Here is a tiny trained network, its code and every weight. The questions are about switching its units off for an input and a class, where a switched-off unit gives its printed mean instead of its output.

import numpy as np


def w(rows, s, z=0):
    codes = np.array(rows[::2]) - 128.0
    scale = np.full(codes.shape[1], s)
    scale[-1] = z or s
    return codes * scale


def f(y):
    return y / 2 * (1 + np.tanh(0.7978845608 * (y + 0.044715 * y**3)))


def log_softmax(a):
    a = a - a.max(-1, keepdims=True)
    return a - np.log(np.exp(a).sum(-1, keepdims=True))


def net(x, mask):
    res = np.array(x, float).reshape(1, 6) / 4 @ E
    y = f(res @ A[0][:, :-1].T + A[0][:, -1])
    res = res + np.where(mask, y, B[0][:, -1]) @ B[0][:, :-1]
    return log_softmax(res[-1] @ U[:, :-1].T + U[:, -1])


A, B = {}, {}
E = w([
[149,18,224,173,83,118,188,147,25,143,163],'x0',
[128,128,130,127,129,127,127,128,129,129,130],'x1',
[74,101,148,82,85,139,163,2,140,46,125],'x2',
[124,129,131,130,131,125,133,131,127,128,124],'x3',
[171,110,112,172,57,3,136,100,132,147,22],'x4',
[129,128,129,129,130,127,128,129,128,129,128],'x5',
],0.0094)
A[0] = w([
[91,142,128,90,142,160,127,103,144,96,151,125],'N0',
[129,126,130,125,128,127,130,130,133,129,128,127],'N1',
[165,170,94,155,200,142,97,232,119,187,137,170],'N2',
[85,158,120,84,138,163,120,89,163,86,157,140],'N3',
[75,164,116,67,145,167,115,76,175,74,155,152],'N4',
[181,94,157,177,83,65,145,153,93,168,101,121],'N5',
[175,92,153,173,86,65,143,160,92,172,102,121],'N6',
[129,131,129,128,130,126,127,128,131,128,130,120],'N7',
[99,85,150,120,66,111,173,52,108,73,105,253],'N8',
[186,111,150,179,120,93,119,200,95,196,134,116],'N9',
[147,129,88,149,62,39,134,69,158,118,2,105],'N10',
[110,144,123,112,135,141,120,113,148,117,139,112],'N11',
[112,37,219,148,96,159,195,135,37,111,190,117],'N12',
],0.0071,0.0067)
B[0] = w([
[89,113,113,137,150,161,152,144,117,105,101,178],'N0',
[132,130,123,129,134,125,128,130,124,130,129,128],'N1',
[146,201,198,72,104,70,58,76,191,175,239,255],'N2',
[76,96,111,144,154,168,164,142,104,88,90,204],'N3',
[82,87,99,153,149,185,170,138,101,87,86,231],'N4',
[145,65,73,189,89,140,186,91,70,109,75,193],'N5',
[145,71,75,188,100,144,180,93,80,109,80,192],'N6',
[128,128,132,125,127,131,124,132,130,125,130,126],'N7',
[73,175,122,87,207,191,114,215,160,103,136,247],'N8',
[127,75,85,169,114,150,178,105,88,103,80,202],'N9',
[163,210,199,77,116,76,37,142,189,195,254,228],'N10',
[99,117,133,135,150,150,139,146,122,113,119,143],'N11',
[174,223,164,86,105,52,29,117,198,194,227,245],'N12',
],0.0065,0.0095)
U = w([
[118,153,134,105,150,135,111,149,152,134,140,6],'0',
[155,133,146,122,99,97,116,107,137,149,146,206],'1',
[116,44,92,170,129,157,190,128,63,93,8,221],'2',
],0.013,0.0017)

Each question gives the input, the list of numbers given to net, and the class t.
The units are the neurons (one row each of A and B). Each row of codes is followed by its name. A weight is (code - 128) times the scale printed after its matrix; where a second scale follows, it is the last column's (A, B and U).
mask holds one flag per neuron, in row order. A switched-off neuron (its flag False) gives its mean, the last column of its row in B, instead of its output. The means were averaged over made-up inputs and are rounded, as every weight is.
A unit's drop is (log p(t) with every unit on - log p(t) with that unit switched off) / (log p(t) with every unit on - log p(t) with every unit switched off).
The circuit of an input: a set's keep is (log p(t) with only the set's units on - log p(t) with every unit switched off) / (log p(t) with every unit on - log p(t) with every unit switched off). Starting from the 12 units with the biggest drops (on a tie, the unit counted first), units are removed one at a time, each time the one whose removal leaves the highest keep (on an exact tie, the one counted first), for as long as the keep stays at least 0.8.
circuit, biggest first: the units of the circuit, biggest drop first
most important unit: the unit with the biggest drop
top k neurons: the k neurons with the biggest drops, biggest first
drop when u is switched off: that unit's drop, to one decimal
input [8,4,-1,1,7,1], class 2: top 3 neurons	N5, N6, N2
input [8,0,-7,3,7,-2], class 2: most important unit	N5
input [3,-4,-8,5,-6,1], class 1: circuit, biggest first	N8, N2
input [-1,8,-8,1,2,6], class 1: circuit, biggest first	N2, N8
input [-5,-5,5,0,0,1], class 2: top 3 neurons	N2, N12, N4
input [2,6,-3,3,8,6], class 2: top 3 neurons	N5, N6, N12
input [4,-7,-2,6,6,-3], class 2: top 2 neurons	N5, N6
input [8,5,6,4,0,1], class 0: top 3 neurons	N8, N12, N2
input [1,-5,-3,2,-8,-5], class 1: top 3 neurons	N8, N2, N4
input [6,6,8,3,-3,4], class 0: top 2 neurons	N8, N12
input [0,-5,3,-8,-2,-4], class 2: top 3 neurons	N2, N10, N12
input [1,8,-7,-8,-2,6], class 1: top 2 neurons	N2, N8
input [-6,-5,-6,7,1,-8], class 1: top 2 neurons	N8, N2
input [-1,-4,7,-3,3,-3], class 0: top 2 neurons	N8, N10
input [2,6,-5,8,-5,-5], class 1: drop when N3 is switched off	0.1
input [-5,-3,5,-8,7,2], class 0: drop when N8 is switched off	0.6
input [0,-7,4,6,4,4], class 0: drop when N8 is switched off	1.0
